What each symbol does to the elements:
from | φ α
tak | lik bon
fen | mes pab
ziv | sur kom
buz | moz lod
ref | fis faf
paf | vup git
bip | kom sur
fis | bes pud
ver | beg der
zan | dom rur
rav | bis mak
pab | pom fen
beg | reb vef
vik | fod sib
ked | lod moz
zit | sib fod
kep | ked lak
bis | fut bod
mes | ref luk
pom | bod fut
lak | vik kep
sib | kep vik
pud | faf fis
tup | zan zas
reb | git vup
zas | ver tup
faf | luk ref
lik | buz nuf
dom | ziv bur
ras | paf vot
bod | mak bis
mak | bip rav
rur | zas zan
tos | pud bes
vot | tak ras
sur | rav bip
lod | nuf buz
bon | ras tak
vef | der beg
fut | fen pom
fod | tos zit
git | vot paf
nuf | bon lik
luk | pab mes
bur | rur dom
vup | vef reb
moz | lak ked
kom | bur ziv
bes | zit tos
der | tup ver

Rows of some elements; one shown again gets a slightly different row:
tak -> [2, 77, -1, -40, 29, 13, 8, -1, -68, -70, -51, 71, 25, -22, 23, 52, -46, -1, -17, 42, -53, -27, 20, -56, -19, 3, -28, -12, -81, -44, -40, -55, -48, 37, 56, 46, 9, -37, 28, -19, 7, 9, -51, 19, 67, 10, 2, -26]
fis -> [18, 18, 24, -8, -54, -14, -58, -52, -12, -16, 12, -48, -1, 65, -6, -12, 1, 43, 54, -96, -20, -5, 49, -9, -36, 30, -29, -8, -9, 30, -6, -10, 75, 28, -47, -39, -8, -3, 9, 88, -19, -38, 11, -15, -13, 74, -29, -3]
buz -> [43, 45, 44, -80, 13, -64, -52, -10, -73, 44, 9, 80, 33, -22, 18, 18, -27, -18, -27, -21, -5, -12, 51, 17, -54, -2, -50, 9, -56, -18, -44, -28, -49, 22, 30, 28, -28, -40, 29, 0, 10, 34, 18, 10, 46, 3, 27, 26]
vik -> [-20, 14, 30, -61, 17, -45, -60, -24, -56, 23, 5, 14, 49, 61, -27, -7, 4, 71, -20, -43, -59, 42, 46, -25, -32, -12, -9, 40, -7, 39, -22, -2, 42, 3, -61, -32, -34, -15, 69, 110, 56, 44, 61, -27, 5, 10, -43, 1]
mak -> [27, -18, 30, 19, 45, -18, 56, 57, 71, 25, 34, 2, -1, -87, 44, 34, 51, -55, -20, 26, 30, 12, -90, 60, -15, -3, 54, 44, 26, -6, -38, -23, -64, 14, 51, 13, -50, 15, -31, -10, -9, -31, 25, 26, 4, -68, -3, 15]
zas -> [1, -67, -50, 4, 12, 39, -8, 36, -3, -35, -9, -91, 71, 69, -31, -61, 44, -6, 4, 13, 41, -10, -7, -16, 40, -37, 53, 19, -47, 27, 49, 97, 13, -29, -59, -8, 10, 8, -55, -19, -5, 25, 33, -7, 19, 6, 32, -26]
sur -> [-9, 51, -38, -43, 37, 33, 7, 23, -49, -37, -40, 75, -17, -9, 20, 73, -41, -10, -5, 20, -23, -31, 0, 12, -17, -19, -50, -12, -49, -59, -40, -19, -54, -40, 41, 48, 4, -9, -2, -35, 11, 12, -8, 58, 28, -18, 35, -21]
buz -> [1, 46, 51, -82, 20, -59, -39, 6, -78, 38, 0, 93, 20, -25, -16, 6, -16, -21, -41, -47, -11, 14, 72, 3, -50, -14, -53, 3, -49, -21, -32, -40, -36, 28, 55, 41, -27, -31, 45, 21, 20, 23, -1, 1, 59, -3, 24, 30]
zit -> [11, 46, -11, 47, -40, -1, -37, -43, 15, -9, 19, -27, -59, 20, 28, -14, -34, 49, -2, -68, 21, -35, 3, 0, 13, 39, -17, -23, 23, 24, 38, -60, 89, 12, 18, -54, 59, 19, 20, 58, -36, -38, -60, -18, -43, 14, -48, 10]
pom -> [10, 13, 5, 54, -28, 7, 25, -27, 53, -6, 41, 26, -79, -106, 29, 43, 27, -46, -26, 17, 26, -30, -61, 10, 36, 45, -36, -2, 77, -24, 28, -105, -19, 32, 73, -15, -13, 48, -20, -8, 19, -25, -25, 6, -44, 7, -14, 10]
fod -> [39, -37, 30, -37, -11, -30, -11, -38, -9, 31, -4, -29, 4, 94, -20, -36, -15, 25, 2, -67, -34, 13, 41, -3, -33, 15, -17, 32, 4, 59, -17, 3, 64, 36, -36, -84, 11, 6, 42, 77, 24, 9, 40, -17, -3, 36, -49, 29]
bip -> [-4, -29, 36, -2, 38, -25, 45, 27, 46, 62, 28, 23, 26, -71, -12, -11, 100, -36, -73, 93, -14, 5, -67, 31, 20, -23, 64, 18, 37, -35, 17, 23, -27, 0, 35, 33, -31, 20, -21, 5, 30, 1, 47, 2, -2, -86, -1, -1]
kom -> [-6, -66, 15, -26, 60, -16, 5, 58, 13, 24, 9, -29, 21, -27, 8, -27, 107, -22, -15, 49, -11, 55, -14, 23, 1, -28, 53, 6, 72, -26, -45, 69, -10, 0, -11, 35, -29, 39, -41, -46, 30, 33, 96, -5, 2, -53, 35, 19]
tak -> [13, 84, -9, -37, 17, 18, 2, -4, -82, -52, -43, 78, 5, -31, 27, 40, -36, -17, 7, 41, -30, -22, 12, -37, 12, 5, -52, -51, -66, -23, -46, -40, -69, 30, 60, 33, 25, -45, 35, -18, -13, -8, -32, 17, 59, -16, 26, -8]
faf -> [26, 11, 6, 35, -33, -10, -46, -44, 53, -2, -19, -62, -58, 7, -6, 14, -47, 12, 22, -33, 27, 12, -10, 12, 12, 68, -4, -6, 64, 44, 49, -51, 93, 5, 0, -48, 20, 31, 25, 26, -42, -16, -54, -51, -66, 31, -54, -19]
bon -> [14, -64, 29, -9, 43, -10, 62, 16, 73, 67, 37, 43, -1, -62, -12, -9, 42, -13, -47, 61, 16, 15, -64, 30, -3, 4, 31, 10, 91, 17, -35, 27, -66, 1, 7, -1, -38, 33, 23, 8, 24, -15, 61, -14, -1, -81, -25, 20]
lak -> [29, -12, 56, -39, 30, -85, -33, -41, -61, 56, -11, 33, 46, 21, 6, -30, -26, 43, -19, -13, -91, 8, 49, -21, -72, -75, -7, 25, 20, 48, -30, -49, 30, 34, -19, 31, 1, 4, 29, 44, 32, 17, 72, 5, 18, 23, -9, 65]
ziv -> [26, 57, -23, 42, 3, 42, 38, 40, -71, -69, -19, 51, -3, -43, 11, 20, -11, -38, 17, 25, -7, -19, 25, -26, 13, -18, -48, -45, -66, -11, -16, -18, -16, -43, 80, 81, 14, -12, -36, -43, -17, 9, -25, 76, 43, 6, 57, -25]

The symbols that take the first to the second take the third to the fourth. What is the fourth?
Answers are names.
[-1, 74, -3, -62, 38, 15, -3, 1, -81, -24, -49, 107, 22, -61, 13, 54, -34, -31, -16, 16, -28, -17, 17, -46, 2, 19, -48, -18, -74, -33, -40, -53, -35, 10, 54, 76, 20, -26, 14, -20, -5, -3, -47, 11, 53, 8, 36, -22]
to [-12, -42, 40, 0, 46, -25, 50, 39, 56, 67, 63, 30, 11, -51, 4, 8, 71, -17, -63, 84, -4, 27, -55, 39, -11, 36, 23, 5, 67, 6, -42, 34, -43, 23, -11, 2, -45, 34, 7, -1, 32, -29, 41, 8, -3, -79, -23, 15]
as [-3, 62, 3, -26, 34, 6, 4, 2, -63, -50, -48, 85, 2, -23, 32, 59, -46, -14, -11, 15, -31, 1, 26, -45, 3, 7, -23, -22, -82, -36, -7, -59, -76, 0, 70, 56, 6, -35, -20, -18, -6, 11, -43, 50, 62, 13, 30, -5]
to bon

[-3, -52, -29, 15, -15, 53, 2, 19, 54, 2, 0, -125, 17, 55, -15, -44, 82, 42, 12, 10, 23, -7, -54, -3, 46, -67, 56, 18, -18, 31, 41, 78, 13, -22, -23, -14, 13, 12, -36, 6, -9, 40, 2, -29, -2, -8, 55, -9]
to [-12, 7, -86, 18, -34, 75, -14, 26, -8, -19, -38, -41, 16, 67, -46, -41, 14, 12, 51, -32, 8, -21, 12, -27, 46, -3, 25, -64, -58, -5, 20, 71, 27, -67, -18, 23, 43, 8, -20, -63, -3, -15, -68, 15, 18, 35, 19, -24]
as [-32, 31, 42, 45, -57, 0, -28, -27, 14, -32, -13, -7, -36, -17, 3, 31, -38, -13, 29, -31, 33, -1, 5, 55, 8, 105, -25, -58, 4, 16, 26, -85, 47, -18, 50, -82, 7, 34, 23, 4, -37, -15, -35, -13, -52, 49, -36, 12]
to vik

[-24, 54, -94, -16, -1, 36, 24, 48, -30, -66, -40, 12, -6, 25, -29, -7, -70, -16, 50, -10, 7, -49, 39, -32, 43, 2, -55, -39, -78, -31, 13, 17, 3, -13, 55, 55, 26, -5, -33, -22, 9, -12, -54, 51, -9, 24, 57, -50]
to [25, 102, -26, 22, -15, 38, -19, 21, -72, -44, -22, 50, -26, -36, 15, -1, -49, -14, 19, -6, -26, -5, 5, -23, 6, -5, -43, -47, -86, -19, -48, 14, -44, -45, 51, 100, 2, -14, -33, -19, -25, 5, -50, 50, 14, 27, 32, -12]
as [-33, 57, -67, 26, -31, 35, 63, 47, -9, -60, -26, 31, 18, 19, 14, -6, -10, -47, 8, 25, 47, -45, -16, -20, 54, 9, -13, -61, -67, -58, 0, 0, -30, -34, 18, 74, 55, -13, -36, -49, -10, 27, -81, 43, -33, 28, 3, 6]
to ziv

[6, -32, -49, 33, -41, 117, 18, 23, -25, -17, -21, -58, 21, 91, -41, -31, 52, 20, 27, -14, 28, 5, -9, -31, 38, -49, 11, -29, -33, -11, 44, 80, 17, -35, -42, -23, -4, 10, -44, -54, -9, 15, -13, -2, -1, -22, 34, -20]
to [22, 43, -3, 0, -24, -32, -7, -46, 15, -13, -50, -64, -36, 47, -9, -22, -52, 67, 6, -56, -11, -4, 13, 9, 4, 36, -33, -3, 7, 71, 26, -43, 84, 25, -44, -83, 33, -1, 31, 72, -64, -2, -28, -29, -32, 70, -41, 50]
as [-8, 40, -83, 25, -24, 89, 45, 30, -5, -83, -51, -63, -17, 29, -6, -2, -6, -26, -16, -25, 12, -35, 27, 1, 41, -14, -23, -7, -56, -31, 34, 15, -53, -39, 11, 16, 32, -15, -73, -69, -22, -21, -82, 4, 24, -6, 42, -43]
to fod

[2, 26, 12, -59, 13, -82, -4, -2, -64, 47, 6, 87, 35, 43, 39, -19, -22, -22, 12, -15, -52, 35, 48, -14, -75, -7, 2, 23, -30, -27, -32, 8, -30, 66, -39, 43, -33, -32, 36, 41, 13, 43, 31, 7, 13, 14, 10, 52]
to [16, -7, 36, 29, 2, -43, 31, -17, 23, -19, 27, 44, -61, -94, 31, 70, -3, -30, -42, 25, 20, -24, -32, 18, 13, 41, -37, -24, 93, 0, 28, -71, -19, 35, 45, -20, 3, -2, 41, -5, -15, -18, -13, -5, -43, -11, -38, -31]
as [0, -44, 33, -17, 32, -30, 60, 31, 74, 66, 50, 27, 2, -54, 11, -10, 68, 0, -34, 67, -15, 26, -64, 23, -16, -3, 48, 15, 55, 10, -35, 27, -57, 32, 12, 13, -57, 17, 0, 11, 24, -23, 51, -5, -7, -69, -39, 12]
to tak

[-44, -13, -54, 79, -23, 73, -11, 12, 9, -63, -28, -73, 9, 27, -51, -1, 22, 29, 24, -12, 44, -51, -4, -7, 43, -6, 19, -48, -40, -41, 42, 68, 19, -26, -5, 3, 27, -15, -80, -86, -37, 6, -29, 7, 14, 26, 41, -38]
to [-2, 9, -73, 36, -23, 49, 70, 12, -5, -81, -16, -64, -10, -7, -1, -10, -5, -22, 16, -21, 17, -54, 37, 0, 44, -24, -12, -58, -65, -20, 33, 4, -59, -48, 3, 17, 8, -9, -69, -76, -4, -28, -89, -1, 30, 30, 21, -44]
as [11, 51, 7, -54, 40, -60, 3, -12, -96, 41, -2, 80, 38, 31, 22, -1, -34, -29, -13, -12, -88, 26, 54, 8, -59, -17, -8, 9, -20, -1, -33, 4, -18, 48, -23, 33, -48, -32, 33, 33, 27, 31, 35, -9, 10, 18, -8, 55]
to lak

[-6, -75, 30, -7, 54, -28, 32, 9, 21, 76, 58, -45, 44, -31, -25, -3, 84, -36, -41, 24, 21, 54, -46, -2, -7, -29, 65, 39, 75, 10, -36, 35, -2, 21, 2, -11, -2, 18, -16, -41, 20, -16, 49, -11, 11, -74, 35, 4]
to [-37, 67, -24, -38, 44, 16, 18, -19, -67, -29, -62, 96, 21, -23, 2, 41, -47, -30, -2, 39, -57, -26, 18, -40, 3, 5, -24, -26, -80, -37, -34, -46, -80, 14, 74, 22, 5, -29, 7, -3, -14, 7, -59, 47, 43, 22, 19, -10]
as [-5, -50, 32, -1, 52, -15, 31, 56, 22, 18, 33, -14, 26, -11, 22, -12, 87, -29, -74, 46, 42, 32, -33, 15, -22, -13, 57, 23, 72, -20, -23, 45, -22, -2, -8, 2, -11, 38, -25, -53, 31, 20, 105, -3, -8, -57, 42, 25]
to sur

[21, -57, 34, -21, 48, -45, 44, -3, 19, 30, 32, 61, -14, -83, 45, 13, 45, -29, -37, 62, 6, 14, -56, 49, -5, 47, 18, 30, 48, 26, 3, -59, -10, 9, 43, -25, -45, 4, 3, -3, 33, -18, 38, -16, -34, -68, 25, 17]
to [9, -50, 71, 14, 38, 0, 56, 16, 60, 76, 29, 32, 2, -60, 11, -14, 41, -27, -74, 61, 5, 31, -37, 25, -13, 0, 59, 6, 72, 16, -48, 29, -44, 32, -30, -5, -39, 24, 13, -20, 33, -19, 36, 5, 3, -59, -13, 30]
as [-12, 49, -42, 15, 22, 41, 37, 46, -73, -68, -22, 55, -11, -33, 13, 31, 18, -52, -14, 2, -13, -21, 25, 5, 1, -26, -36, -48, -77, -24, -4, -8, -38, -47, 73, 82, 34, -42, -18, -67, -19, 5, -28, 58, 8, 19, 45, -45]
to sur

[-9, -13, 4, 47, -3, 0, 25, -35, 36, -18, 47, 14, -42, -111, 49, 47, 4, -10, -29, 27, 45, -20, -70, -11, 35, 62, -44, 19, 59, -34, -8, -71, -2, 22, 54, -5, -8, 47, 6, -18, 11, -56, -20, 33, -18, -20, -5, -33]
to [24, 51, 5, -67, 41, -12, -29, 29, -73, 54, -2, 64, -2, 13, 6, -26, -33, -22, 21, 14, -49, 18, 87, -17, -36, -69, -18, 25, -36, -9, -3, 22, -7, 23, -38, 52, -31, -24, 25, 23, 28, 49, 21, 7, 43, -8, -6, 41]
as [11, 21, 9, 44, -23, -29, 7, -29, 55, -7, 19, 36, -51, -61, 54, 74, -22, -30, -5, -22, 14, -8, -31, 50, 40, 86, -22, -18, 62, 12, 12, -98, 33, -6, 14, -71, 39, 39, 25, -19, -58, -17, -72, -5, -16, 17, -38, 27]
to lak

[-4, -8, 8, 62, -38, -7, 20, 1, 91, -22, 8, 11, -49, -76, 67, 34, -33, -23, 9, 25, 31, -29, -46, 32, 35, 70, -14, -16, 64, 1, 6, -67, 23, -2, 29, -50, 23, 27, 25, -6, -12, -58, -60, -24, -8, 6, -53, 16]
to [4, -31, 24, 49, -40, 24, 23, -50, 68, 7, 42, 2, -83, -110, 38, 27, -9, -14, -39, 15, 54, -12, -54, 8, 37, 46, -32, 19, 73, -22, 0, -92, -3, 48, 75, -30, -5, 31, 29, -2, -32, -35, -2, -5, -21, 1, -4, -12]
as [-16, 8, 6, 62, -14, -17, 21, -12, 69, -44, 19, -2, -45, -78, 49, 48, -19, -19, 19, 13, 14, -19, -69, 29, 47, 96, -32, -21, 67, 38, -13, -79, 18, 10, 25, -29, 13, 19, 43, -14, -49, -48, -62, -19, 2, 20, -36, 12]
to pom

